Below is a small trained network, with its code and all its weights. Each question gives an input and a target symbol and asks what happens when units are switched off, that is, made to give their printed mean instead of their output.

import numpy as np


def w(rows, s, z=0):
    codes = np.array(rows[::2]) - 128.0
    scale = np.full(codes.shape[1], s)
    scale[-1] = z or s
    return codes * scale


def norm(h):
    return h / np.sqrt((h * h).mean(-1, keepdims=True) + 1e-5)


def f(y):
    return np.maximum(y, 0)


def softmax(a):
    e = np.exp(a - a.max(-1, keepdims=True))
    return e / e.sum(-1, keepdims=True)


def log_softmax(a):
    a = a - a.max(-1, keepdims=True)
    return a - np.log(np.exp(a).sum(-1, keepdims=True))


def net(x, mask):
    ids = ['ΓΔΘΛΠΨαβεημσφ'.index(c) for c in x.split()]
    T = len(ids)
    res = E[ids] + P[:T]
    u = 0
    for l in range(3):
        q, k, v = (norm(res) @ M[l].T for M in (Q, K, V))
        z = softmax(np.where(np.tri(T) > 0, q @ k.T / 3**0.5, -1e9)) @ v
        res = res + np.where(mask[u], z, O[l][:, -1]) @ O[l][:, :-1]
        u += 1
        y = f(norm(res) @ A[l][:, :-1].T + A[l][:, -1])
        res = res + np.where(mask[u : u + 4], y, B[l][:, -1]) @ B[l][:, :-1]
        u += 4
    return log_softmax(norm(res)[-1] @ U[:, :-1].T + U[:, -1])


Q, K, V, O, A, B = {}, {}, {}, {}, {}, {}
E = w([
[77,90,161,86],'Γ',
[192,86,113,76],'Δ',
[182,252,118,167],'Θ',
[182,165,193,93],'Λ',
[89,133,94,95],'Π',
[196,241,142,89],'Ψ',
[123,110,175,189],'α',
[80,73,74,163],'β',
[130,75,66,78],'ε',
[93,190,35,135],'η',
[187,103,140,94],'μ',
[187,164,62,91],'σ',
[122,99,121,119],'φ',
],0.025)
P = w([
[56,98,4,67],'0',
[140,133,55,195],'1',
[168,143,70,234],'2',
[163,145,90,227],'3',
[176,150,89,239],'4',
[124,155,111,163],'5',
[129,166,138,148],'6',
[152,154,140,163],'7',
[107,155,149,131],'8',
[130,185,144,139],'9',
[120,170,171,104],'10',
[128,170,160,133],'11',
],0.0037)
Q[0] = w([
[35,142,127,72],'L0H1',
[77,189,59,195],'L0H1',
[135,243,164,252],'L0H1',
],0.011)
K[0] = w([
[53,143,69,129],'L0H1',
[95,129,178,146],'L0H1',
[129,85,221,255],'L0H1',
],0.0088)
V[0] = w([
[177,91,191,204],'L0H1',
[115,88,176,254],'L0H1',
[85,142,34,3],'L0H1',
],0.0067)
O[0] = w([
[93,91,230,4,157],'L0H1',
[33,153,245,20,249],'L0H1',
[147,29,146,174,49],'L0H1',
],0.0039,0.0016)
A[0] = w([
[162,115,204,84,10],'L0N1',
[186,46,158,180,105],'L0N2',
[126,148,2,85,128],'L0N3',
[18,192,140,48,5],'L0N4',
],0.0076,0.0029)
B[0] = w([
[105,136,131,252,150],'L0N1',
[69,125,75,46,167],'L0N2',
[201,123,180,206,254],'L0N3',
[132,110,72,107,189],'L0N4',
],0.014,0.0054)
Q[1] = w([
[254,151,113,249],'L1H1',
[7,223,45,220],'L1H1',
[227,61,129,45],'L1H1',
],0.0067)
K[1] = w([
[211,96,178,208],'L1H1',
[180,175,9,176],'L1H1',
[131,47,199,78],'L1H1',
],0.012)
V[1] = w([
[86,93,120,124],'L1H1',
[177,93,220,154],'L1H1',
[26,154,182,2],'L1H1',
],0.0066)
O[1] = w([
[195,135,6,161,101],'L1H1',
[189,170,195,106,119],'L1H1',
[177,219,12,253,3],'L1H1',
],0.0049,0.0067)
A[1] = w([
[155,196,37,58,50],'L1N1',
[78,111,49,114,3],'L1N2',
[39,220,87,117,108],'L1N3',
[5,156,151,194,204],'L1N4',
],0.012,0.0043)
B[1] = w([
[14,46,113,48,220],'L1N1',
[172,163,237,137,171],'L1N2',
[100,87,113,239,223],'L1N3',
[128,143,5,101,254],'L1N4',
],0.011,0.0057)
Q[2] = w([
[206,55,155,138],'L2H1',
[167,111,49,180],'L2H1',
[68,253,171,96],'L2H1',
],0.013)
K[2] = w([
[19,204,170,190],'L2H1',
[102,118,178,88],'L2H1',
[244,117,94,118],'L2H1',
],0.011)
V[2] = w([
[121,157,75,2],'L2H1',
[221,145,150,140],'L2H1',
[220,116,60,117],'L2H1',
],0.007)
O[2] = w([
[125,154,106,3,190],'L2H1',
[197,148,109,186,98],'L2H1',
[158,127,18,151,250],'L2H1',
],0.0059,0.0019)
A[2] = w([
[74,165,82,83,203],'L2N1',
[33,152,177,42,3],'L2N2',
[71,253,158,236,94],'L2N3',
[42,42,81,182,151],'L2N4',
],0.011,0.0068)
B[2] = w([
[100,180,53,33,242],'L2N1',
[9,55,160,60,155],'L2N2',
[41,224,135,98,177],'L2N3',
[107,165,190,117,254],'L2N4',
],0.011,0.0089)
U = w([
[150,190,218,137,47],'Γ',
[163,67,56,19,3],'Δ',
[103,154,138,76,63],'Θ',
[115,203,180,151,121],'Λ',
[94,82,219,97,140],'Π',
[108,98,121,119,83],'Ψ',
[126,106,51,209,255],'α',
[225,121,94,146,163],'β',
[185,46,55,89,153],'ε',
[2,33,91,146,94],'η',
[115,90,153,218,230],'μ',
[210,160,144,53,154],'σ',
[150,22,60,161,140],'φ',
],0.015,0.0075)

Each question gives the input, a string of symbols that net reads in full, and the target symbol t.
The units are the heads (3 rows each of Q, K, V and O) and the neurons (one row each of A and B). Each row of codes is followed by its name. A weight is (code - 128) times the scale printed after its matrix; where a second scale follows, it is the last column's (O, A, B and U).
mask holds one flag per unit, layer by layer, with each layer's heads first. A switched-off unit (its flag False) gives its mean, the last column of its rows in O or B, instead of its output. The means were averaged over made-up inputs and are rounded, as every weight is.
A unit's drop is (log p(t) with every unit on - log p(t) with that unit switched off) / (log p(t) with every unit on - log p(t) with every unit switched off).
The circuit of an input: a set's keep is (log p(t) with only the set's units on - log p(t) with every unit switched off) / (log p(t) with every unit on - log p(t) with every unit switched off). Starting from the 12 units with the biggest drops (on a tie, the unit counted first), units are removed one at a time, each time the one whose removal leaves the highest keep (on an exact tie, the one counted first), for as long as the keep stays at least 0.8.
units of the circuit, in order: the units of the circuit, biggest drop first
most important unit: the unit with the biggest drop
top k neurons: the k neurons with the biggest drops, biggest first
top k neurons in layer l: the k neurons of layer l with the biggest drops, biggest first
drop when u is switched off: that unit's drop, to one decimal
input β α β σ η Ψ Λ, target Λ: top 3 neurons in layer 0 : (L0N1 L0N3 L0N2)
input β Δ ε, target φ: most important unit : L2N1
input η μ σ σ α η Π η, target η: top 3 neurons : (L1N1 L1N3 L0N4)
input η η β Π Ψ Λ, target Γ: top 3 neurons : (L1N1 L2N1 L0N1)
input μ μ η β Θ Θ μ φ, target Π: units of the circuit, in order : (L1N4 L2N1)
input η Ψ η φ η Δ Γ Θ Π η σ, target β: units of the circuit, in order : (L0N3 L0H1 L2N1)
input Ψ η η σ η Λ, target Γ: top 3 neurons : (L1N1 L1N4 L2N1)
input α η Λ, target Λ: top 2 neurons : (L0N1 L0N3)
input η η Π α Γ η η Γ Θ Δ ε, target ε: top 3 neurons in layer 0 : (L0N3 L0N1 L0N2)
input α α α, target α: top 2 neurons in layer 0 : (L0N3 L0N4)
input Ψ Ψ Θ Γ Π, target μ: top 3 neurons : (L0N3 L1N1 L2N1)
input Θ β α σ, target σ: top 2 neurons in layer 1 : (L1N3 L1N4)
input α Ψ η η Ψ η Θ Π η Π ε, target ε: top 2 neurons : (L1N1 L0N3)
input σ α Θ η η μ Θ α φ, target Π: most important unit : L1N2
input η Λ α σ, target σ: top 3 neurons : (L0N3 L1N3 L1N4)
input μ ε φ Ψ φ, target Δ: top 4 neurons : (L1N3 L0N3 L0N2 L1N1)
input φ α η α ε α η Λ η α, target α: top 2 neurons : (L1N4 L0N3)
input ε μ Δ Π Π Θ Π Π η β α η, target η: drop when L0N4 is switched off : 0.5
input η μ η Π Δ φ φ α Ψ σ Π, target Π: drop when L1H1 is switched off : 0.4
input Δ Δ β η η Ψ Θ ε, target φ: drop when L0N2 is switched off : 0.2
input Δ η Λ φ η Θ Ψ σ, target β: drop when L1N4 is switched off : 0.0
